Below is a small trained network, with its code and all its weights. Each question gives an input and a target symbol and asks what happens when units are switched off, that is, made to give their printed mean instead of their output.

import numpy as np


def w(rows, s, z=0):
    codes = np.array(rows[::2]) - 128.0
    scale = np.full(codes.shape[1], s)
    scale[-1] = z or s
    return codes * scale


def norm(h):
    return h / np.sqrt((h * h).mean(-1, keepdims=True) + 1e-5)


def f(y):
    return np.maximum(y, 0)


def softmax(a):
    e = np.exp(a - a.max(-1, keepdims=True))
    return e / e.sum(-1, keepdims=True)


def log_softmax(a):
    a = a - a.max(-1, keepdims=True)
    return a - np.log(np.exp(a).sum(-1, keepdims=True))


def net(x, mask):
    ids = ['βγδεθμξπστ'.index(c) for c in x.split()]
    T = len(ids)
    res = E[ids] + P[:T]
    r = norm(res)
    for j in range(3):
        rows = slice(2 * j, 2 * j + 2)
        q, k, v = (r @ M[0][rows].T for M in (Q, K, V))
        z = softmax(np.where(np.tri(T) > 0, q @ k.T / 2**0.5, -1e9)) @ v
        o = O[0][rows]
        res = res + np.where(mask[j], z, o[:, -1]) @ o[:, :-1]
    y = f(norm(res) @ A[0][:, :-1].T + A[0][:, -1])
    res = res + np.where(mask[3:15], y, B[0][:, -1]) @ B[0][:, :-1]
    return log_softmax(norm(res)[-1] @ U[:, :-1].T + U[:, -1])


Q, K, V, O, A, B = {}, {}, {}, {}, {}, {}
E = w([
[93,137,110,86,72,140,227,71,142,128,23,133],'β',
[148,75,43,131,55,230,94,85,174,121,92,71],'γ',
[131,12,106,121,2,128,148,86,158,149,97,122],'δ',
[51,120,114,15,101,186,127,142,166,77,160,231],'ε',
[50,78,159,95,161,63,133,147,122,102,143,7],'θ',
[157,86,76,80,49,138,123,180,199,96,67,81],'μ',
[197,52,78,34,36,190,135,104,203,198,120,125],'ξ',
[136,162,130,202,185,75,60,122,205,177,152,115],'π',
[55,158,94,169,134,45,192,89,216,58,208,45],'σ',
[109,73,107,138,95,166,149,67,151,103,122,144],'τ',
],0.004)
P = w([
[220,98,94,32,112,226,162,52,122,137,90,89],'0',
[154,183,134,34,29,100,89,55,111,77,4,171],'1',
[191,87,50,110,174,122,164,69,105,75,149,169],'2',
[142,123,160,112,179,184,84,85,111,211,123,115],'3',
[175,199,173,125,90,51,21,210,93,38,25,129],'4',
[189,98,61,156,201,74,164,120,82,75,160,169],'5',
],0.0028)
Q[0] = w([
[120,48,35,83,172,35,197,130,136,47,158,116],'h0',
[221,144,86,250,231,6,128,81,154,197,78,70],'h0',
[151,97,29,122,128,108,113,95,177,61,153,140],'h1',
[172,114,64,96,124,120,157,82,129,73,83,191],'h1',
[72,200,254,131,100,93,64,138,160,147,95,45],'h2',
[69,166,224,106,104,146,7,84,132,227,51,113],'h2',
],0.0043)
K[0] = w([
[96,89,166,132,156,64,167,159,89,98,119,19],'h0',
[171,154,109,253,160,79,111,100,173,180,102,112],'h0',
[94,90,100,78,98,163,126,163,129,111,129,153],'h1',
[135,123,73,118,95,149,156,132,92,115,77,172],'h1',
[156,94,91,43,105,181,163,109,165,97,126,179],'h2',
[158,79,117,38,89,206,88,88,135,158,90,189],'h2',
],0.0063)
V[0] = w([
[200,136,110,120,96,224,224,40,131,175,137,167],'h0',
[54,89,140,113,251,85,141,99,105,171,211,96],'h0',
[100,85,80,93,117,84,193,126,84,49,189,67],'h1',
[145,153,160,153,211,78,111,138,176,147,197,112],'h1',
[38,153,50,149,85,73,194,129,139,57,173,90],'h2',
[83,52,120,111,81,167,150,149,37,134,98,79],'h2',
],0.0028)
O[0] = w([
[137,163,162,213,212,35,117,206,117,159,159,155,188],'h0',
[154,142,90,108,87,154,218,168,101,57,96,149,91],'h0',
[128,153,75,179,118,103,67,165,8,180,188,124,166],'h1',
[195,81,122,63,158,91,140,75,105,126,100,217,4],'h1',
[86,129,252,180,148,178,134,111,187,108,103,113,146],'h2',
[218,42,131,95,166,134,97,77,128,115,5,170,142],'h2',
],0.0036,0.0035)
A[0] = w([
[186,186,172,58,186,34,140,168,190,120,153,225,40],'n0',
[161,83,93,100,149,166,205,85,102,104,106,70,154],'n1',
[95,123,151,123,117,221,166,172,141,112,103,103,140],'n2',
[197,76,163,38,154,173,137,143,67,187,148,107,102],'n3',
[203,42,117,151,91,187,109,133,133,229,163,131,4],'n4',
[113,143,125,107,40,166,166,201,148,94,190,153,167],'n5',
[151,172,181,81,123,128,148,154,112,254,101,108,97],'n6',
[110,199,143,67,107,109,48,140,142,85,98,140,200],'n7',
[185,113,139,72,25,94,118,91,213,139,59,76,146],'n8',
[139,229,68,127,104,91,161,140,89,117,220,67,95],'n9',
[164,116,136,172,166,164,97,197,89,128,123,98,60],'n10',
[103,134,117,178,196,51,77,144,129,172,176,127,178],'n11',
],0.0037,0.0017)
B[0] = w([
[138,62,189,233,215,62,101,111,150,75,54,178,171],'n0',
[203,107,137,73,139,172,65,159,121,159,106,223,190],'n1',
[147,75,220,168,113,148,226,167,187,145,131,133,179],'n2',
[105,160,171,223,161,75,179,124,118,112,227,38,161],'n3',
[158,206,171,148,143,97,149,168,123,78,23,172,175],'n4',
[159,118,111,186,176,143,154,105,138,219,73,95,209],'n5',
[167,57,97,117,107,171,124,188,132,10,138,170,164],'n6',
[156,149,144,129,38,87,145,141,123,102,133,65,250],'n7',
[2,141,102,97,107,138,112,80,111,99,213,131,254],'n8',
[99,82,46,147,94,103,80,199,70,193,96,205,197],'n9',
[12,119,143,99,104,103,172,45,174,205,170,138,153],'n10',
[155,153,142,13,104,162,149,132,78,120,132,113,212],'n11',
],0.0037)
U = w([
[62,171,107,39,34,119,93,80,159,102,188,62,171],'β',
[140,115,198,184,77,39,81,148,76,89,46,128,109],'γ',
[245,200,158,129,128,90,125,225,139,67,133,112,117],'δ',
[163,167,101,156,157,192,54,107,173,200,72,74,1],'ε',
[170,35,113,56,101,232,169,136,133,103,83,159,150],'θ',
[95,119,193,255,141,164,214,152,196,162,166,102,141],'μ',
[149,86,145,95,185,134,129,54,53,131,241,70,126],'ξ',
[136,220,169,77,190,119,177,104,64,198,65,120,115],'π',
[115,126,34,160,110,120,123,208,65,215,147,164,178],'σ',
[112,80,112,131,227,74,69,119,165,99,120,214,139],'τ',
],0.0056,0.0016)

Each question gives the input, a string of symbols that net reads in full, and the target symbol t.
The units are the heads (2 rows each of Q, K, V and O) and the neurons (one row each of A and B). Each row of codes is followed by its name. A weight is (code - 128) times the scale printed after its matrix; where a second scale follows, it is the last column's (O, A, B and U).
mask holds one flag per unit, heads first, then neurons. A switched-off unit (its flag False) gives its mean, the last column of its rows in O or B, instead of its output. The means were averaged over made-up inputs and are rounded, as every weight is.
A unit's drop is (log p(t) with every unit on - log p(t) with that unit switched off) / (log p(t) with every unit on - log p(t) with every unit switched off).
The circuit of an input: a set's keep is (log p(t) with only the set's units on - log p(t) with every unit switched off) / (log p(t) with every unit on - log p(t) with every unit switched off). Starting from the 12 units with the biggest drops (on a tie, the unit counted first), units are removed one at a time, each time the one whose removal leaves the highest keep (on an exact tie, the one counted first), for as long as the keep stays at least 0.8.
circuit, biggest first: the units of the circuit, biggest drop first
unit that matters most: the unit with the biggest drop
k most important neurons: the k neurons with the biggest drops, biggest first
which heads matter: for each layer, one digit per head in row order, 1 if its drop is at least 0.15 and else 0, layers parted by /
drop when u is switched off: that unit's drop, to one decimal
input τ β β, target π: unit that matters most -> h0
input ξ ε β τ, target π: which heads matter -> 101
input ε ε ε, target τ: which heads matter -> 100
input π π β, target σ: circuit, biggest first -> (n9 h2)
input β γ δ ξ, target δ: circuit, biggest first -> (n4 n6 n3)
input ε ε ε σ, target σ: which heads matter -> 110
input β ε ξ ε δ τ, target ξ: 3 most important neurons -> (n11 n9 n0)
input ε ε θ τ ξ ε, target θ: which heads matter -> 100
input ε π τ, target σ: which heads matter -> 001
input ε ε δ, target γ: which heads matter -> 110
input β β θ β ε π, target σ: which heads matter -> 100
input π γ β σ, target σ: circuit, biggest first -> (n9 h0)
input ε β ε π, target τ: circuit, biggest first -> (h1 n0)
input γ σ π θ ε μ, target θ: which heads matter -> 100
input π σ π β γ ε, target σ: which heads matter -> 001
input ε μ σ τ, target π: most important neuron -> (n4)
input ε τ δ β γ, target β: circuit, biggest first -> (n10 n8)
input θ β ε, target θ: circuit, biggest first -> (h0 h2)
input γ ξ π, target σ: which heads matter -> 001
input β ε θ τ τ γ, target θ: which heads matter -> 100
input θ ε β μ ε β, target θ: which heads matter -> 101
input τ β ξ π, target τ: 2 most important neurons -> (n0 n8)
input ε π π σ ε ξ, target μ: 3 most important neurons -> (n2 n5 n11)
input β β ε σ δ, target β: circuit, biggest first -> (n8)
input δ β σ ε ε γ, target μ: which heads matter -> 001
input π ε δ π ε γ, target σ: drop when h2 is switched off -> 0.9
